Below are the code and all the weights of a small trained network. Each question names an input and a class and asks about switching units off, where a switched-off unit gives its printed mean instead of its output.

import numpy as np


def w(rows, s, z=0):
    codes = np.array(rows[::2]) - 128.0
    scale = np.full(codes.shape[1], s)
    scale[-1] = z or s
    return codes * scale


def f(y):
    return y / 2 * (1 + np.tanh(0.7978845608 * (y + 0.044715 * y**3)))


def log_softmax(a):
    a = a - a.max(-1, keepdims=True)
    return a - np.log(np.exp(a).sum(-1, keepdims=True))


def net(x, mask):
    res = np.array(x, float).reshape(1, 7) / 4 @ E
    y = f(res @ A[0][:, :-1].T + A[0][:, -1])
    res = res + np.where(mask, y, B[0][:, -1]) @ B[0][:, :-1]
    return log_softmax(res[-1] @ U[:, :-1].T + U[:, -1])


A, B = {}, {}
E = w([
[67,9,111],'x0',
[187,106,35],'x1',
[58,185,46],'x2',
[128,127,128],'x3',
[129,130,126],'x4',
[127,131,128],'x5',
[128,126,127],'x6',
],0.011)
A[0] = w([
[200,32,209,253],'N1',
[106,175,238,75],'N2',
[209,130,157,50],'N3',
[210,169,52,195],'N4',
[129,173,158,89],'N5',
[168,148,139,25],'N6',
[205,177,82,145],'N7',
[108,139,112,181],'N8',
[59,122,141,153],'N9',
[165,65,54,84],'N10',
[131,153,10,86],'N11',
[139,87,77,60],'N12',
[71,113,120,65],'N13',
[119,234,171,175],'N14',
[216,129,217,170],'N15',
[139,173,159,118],'N16',
],0.013,0.005)
B[0] = w([
[245,85,198,250],'N1',
[170,65,89,209],'N2',
[191,165,172,164],'N3',
[211,207,178,215],'N4',
[141,88,61,157],'N5',
[142,175,140,135],'N6',
[170,135,194,196],'N7',
[91,136,128,150],'N8',
[43,114,184,169],'N9',
[141,116,66,180],'N10',
[178,102,113,198],'N11',
[99,104,61,151],'N12',
[68,155,145,145],'N13',
[121,55,28,230],'N14',
[218,127,139,219],'N15',
[134,118,62,164],'N16',
],0.011,0.013)
U = w([
[142,63,131,78],'0',
[130,112,183,254],'1',
[73,127,42,115],'2',
[5,131,166,73],'3',
[122,165,237,11],'4',
],0.013,0.0067)

Each question gives the input, the list of numbers given to net, and the class t.
The units are the neurons (one row each of A and B). Each row of codes is followed by its name. A weight is (code - 128) times the scale printed after its matrix; where a second scale follows, it is the last column's (A, B and U).
mask holds one flag per neuron, in row order. A switched-off neuron (its flag False) gives its mean, the last column of its row in B, instead of its output. The means were averaged over made-up inputs and are rounded, as every weight is.
A unit's drop is (log p(t) with every unit on - log p(t) with that unit switched off) / (log p(t) with every unit on - log p(t) with every unit switched off).
The circuit of an input: a set's keep is (log p(t) with only the set's units on - log p(t) with every unit switched off) / (log p(t) with every unit on - log p(t) with every unit switched off). Starting from the 12 units with the biggest drops (on a tie, the unit counted first), units are removed one at a time, each time the one whose removal leaves the highest keep (on an exact tie, the one counted first), for as long as the keep stays at least 0.8.
units of the circuit, in order: the units of the circuit, biggest drop first
k most important neurons: the k neurons with the biggest drops, biggest first
drop of u: that unit's drop, to one decimal
input [-8,0,-3,4,6,6,-1], class 0: units of the circuit, in order : (N14)
input [0,5,3,-2,7,7,-3], class 1: 2 most important neurons : (N14, N4)
input [7,-3,-4,1,-2,-8,8], class 1: 2 most important neurons : (N14, N2)
input [1,5,4,8,3,-5,-1], class 2: 4 most important neurons : (N1, N15, N10, N12)
input [-8,3,-3,2,8,-8,5], class 4: 2 most important neurons : (N4, N7)
input [-8,-1,-5,5,1,-5,2], class 0: 2 most important neurons : (N14, N2)
input [-8,3,-3,-8,-2,2,6], class 4: 3 most important neurons : (N4, N7, N3)
input [-6,-6,0,3,6,7,-2], class 0: 3 most important neurons : (N2, N15, N10)
input [-5,7,5,-7,-6,-6,3], class 1: 2 most important neurons : (N11, N4)
input [-4,-6,-1,2,2,-1,6], class 0: drop of N2 : 0.1
input [-5,-4,2,7,8,-6,4], class 2: drop of N1 : 0.3
input [2,2,8,-6,6,-3,7], class 2: drop of N7 : 0.1
input [-7,7,8,-6,-3,5,-6], class 1: 2 most important neurons : (N4, N7)
input [-1,-8,-7,-5,-7,0,-1], class 0: units of the circuit, in order : (N2)
